Here is a tiny trained network, its code and every weight. The questions are about switching its units off for an input and a class, where a switched-off unit gives its printed mean instead of its output.

import numpy as np


def w(rows, s, z=0):
    codes = np.array(rows[::2]) - 128.0
    scale = np.full(codes.shape[1], s)
    scale[-1] = z or s
    return codes * scale


def norm(h):
    return h / np.sqrt((h * h).mean(-1, keepdims=True) + 1e-5)


def f(y):
    return np.maximum(y, 0)


def log_softmax(a):
    a = a - a.max(-1, keepdims=True)
    return a - np.log(np.exp(a).sum(-1, keepdims=True))


def net(x, mask):
    res = np.array(x, float).reshape(1, 4) / 4 @ E
    u = 0
    for l in range(2):
        y = f(norm(res) @ A[l][:, :-1].T + A[l][:, -1])
        res = res + np.where(mask[u : u + 8], y, B[l][:, -1]) @ B[l][:, :-1]
        u += 8
    return log_softmax(norm(res)[-1] @ U[:, :-1].T + U[:, -1])


A, B = {}, {}
E = w([
[134,189,137,152,139,93,221,26,176,239],'x0',
[28,97,151,146,159,126,79,156,193,198],'x1',
[160,186,100,87,3,10,88,151,255,139],'x2',
[97,50,137,186,60,90,131,64,71,112],'x3',
],0.00073)
A[0] = w([
[245,193,123,124,69,101,134,104,101,60,64],'0.n0',
[113,50,135,172,65,83,109,75,77,128,8],'0.n1',
[175,173,128,158,83,95,182,64,187,217,31],'0.n2',
[147,195,90,136,72,62,175,74,205,192,129],'0.n3',
[139,117,74,111,51,98,38,221,153,66,156],'0.n4',
[176,251,73,13,193,149,118,232,226,138,45],'0.n5',
[40,101,161,166,133,85,50,161,224,167,55],'0.n6',
[90,55,58,197,11,30,104,68,128,114,108],'0.n7',
],0.0027,0.0018)
B[0] = w([
[39,86,39,69,79,174,160,176,95,222,203],'0.n0',
[154,254,131,144,121,180,113,226,166,115,167],'0.n1',
[56,133,93,152,176,74,139,149,140,31,207],'0.n2',
[162,54,162,108,176,110,108,61,140,166,247],'0.n3',
[105,19,162,94,212,83,117,70,163,82,251],'0.n4',
[179,235,159,233,22,176,101,171,125,128,253],'0.n5',
[111,119,24,54,61,161,190,153,51,157,199],'0.n6',
[201,251,170,197,67,194,103,179,139,144,224],'0.n7',
],0.0032,0.0029)
A[1] = w([
[128,167,195,126,193,33,142,66,136,14,2],'1.n0',
[78,140,18,57,91,158,169,151,71,176,91],'1.n1',
[99,56,173,37,160,101,94,159,159,2,18],'1.n2',
[173,79,140,67,109,59,58,90,200,110,20],'1.n3',
[162,128,74,105,69,79,93,143,209,139,167],'1.n4',
[88,174,94,152,216,28,182,77,150,110,12],'1.n5',
[94,195,83,143,128,92,234,105,141,214,102],'1.n6',
[126,57,154,112,193,191,153,136,54,135,93],'1.n7',
],0.0031,0.0025)
B[1] = w([
[84,90,81,104,131,109,44,143,186,94,149],'1.n0',
[3,37,23,50,72,181,201,231,90,198,221],'1.n1',
[136,151,26,198,79,93,90,86,206,105,188],'1.n2',
[135,159,199,100,214,110,180,87,82,176,173],'1.n3',
[109,115,160,115,193,142,170,109,70,136,252],'1.n4',
[157,111,78,175,81,92,26,108,189,30,165],'1.n5',
[130,92,98,113,100,138,84,165,129,73,223],'1.n6',
[144,142,161,90,129,67,147,96,157,162,222],'1.n7',
],0.0041,0.0026)
U = w([
[27,28,16,20,51,187,215,217,60,202,102],'0',
[228,254,224,246,35,234,102,216,103,141,251],'1',
[142,55,24,196,110,46,24,45,239,22,112],'2',
[144,73,247,29,247,42,200,14,88,201,25],'3',
],0.0079,0.0019)

Each question gives the input, the list of numbers given to net, and the class t.
The units are the neurons (one row each of A and B). Each row of codes is followed by its name. A weight is (code - 128) times the scale printed after its matrix; where a second scale follows, it is the last column's (A, B and U).
mask holds one flag per neuron, layer by layer. A switched-off neuron (its flag False) gives its mean, the last column of its row in B, instead of its output. The means were averaged over made-up inputs and are rounded, as every weight is.
A unit's drop is (log p(t) with every unit on - log p(t) with that unit switched off) / (log p(t) with every unit on - log p(t) with every unit switched off).
The circuit of an input: a set's keep is (log p(t) with only the set's units on - log p(t) with every unit switched off) / (log p(t) with every unit on - log p(t) with every unit switched off). Starting from the 12 units with the biggest drops (on a tie, the unit counted first), units are removed one at a time, each time the one whose removal leaves the highest keep (on an exact tie, the one counted first), for as long as the keep stays at least 0.8.
units of the circuit, in order: the units of the circuit, biggest drop first
unit that matters most: the unit with the biggest drop
k most important neurons: the k neurons with the biggest drops, biggest first
k most important neurons of layer l: the k neurons of layer l with the biggest drops, biggest first
drop when u is switched off: that unit's drop, to one decimal
input [8,0,8,-6], class 2: unit that matters most => 0.n2
input [2,-7,-8,4], class 3: 2 most important neurons => [0.n6 0.n0]
input [-6,6,8,4], class 3: 4 most important neurons => [0.n4 1.n3 0.n0 1.n4]
input [-8,6,-7,2], class 2: 2 most important neurons => [0.n0 1.n2]
input [-8,-3,4,-7], class 2: 2 most important neurons => [0.n4 0.n7]
input [-3,7,-8,8], class 1: units of the circuit, in order => [0.n0 1.n1]
input [6,2,6,7], class 1: 2 most important neurons of layer 0 => [0.n7 0.n4]
input [-4,-3,1,0], class 2: 3 most important neurons => [0.n4 1.n2 0.n6]
input [-7,1,3,6], class 2: 2 most important neurons => [0.n4 0.n5]
input [6,0,3,5], class 2: 2 most important neurons => [0.n2 0.n5]
input [-5,4,5,-2], class 2: 2 most important neurons => [0.n4 1.n2]
input [-3,-3,-7,-3], class 3: 4 most important neurons => [0.n0 0.n6 0.n5 0.n4]
input [-1,-2,-8,-1], class 3: 3 most important neurons => [0.n0 0.n6 0.n5]
input [6,1,8,-4], class 3: units of the circuit, in order => [0.n3]
input [-4,-5,1,8], class 1: 2 most important neurons of layer 0 => [0.n7 0.n6]
input [-4,-2,-6,-2], class 3: 2 most important neurons of layer 1 => [1.n7 1.n1]
input [0,1,8,-3], class 3: 2 most important neurons => [0.n4 0.n3]
input [8,2,1,6], class 2: 2 most important neurons => [0.n2 0.n5]
input [8,3,-4,-7], class 2: 3 most important neurons => [0.n7 0.n2 1.n5]
input [-1,-2,6,-7], class 1: units of the circuit, in order => [0.n5]
input [3,4,-5,-1], class 3: 4 most important neurons of layer 0 => [0.n5 0.n0 0.n6 0.n2]
input [-3,5,4,8], class 1: 2 most important neurons of layer 0 => [0.n7 0.n0]
input [0,5,0,-8], class 1: 2 most important neurons of layer 0 => [0.n5 0.n0]
input [-3,5,7,0], class 3: 2 most important neurons of layer 0 => [0.n4 0.n0]
input [-4,-4,2,-6], class 1: 2 most important neurons of layer 0 => [0.n5 0.n6]
input [-2,-5,8,1], class 3: drop when 0.n4 is switched off => 1.0
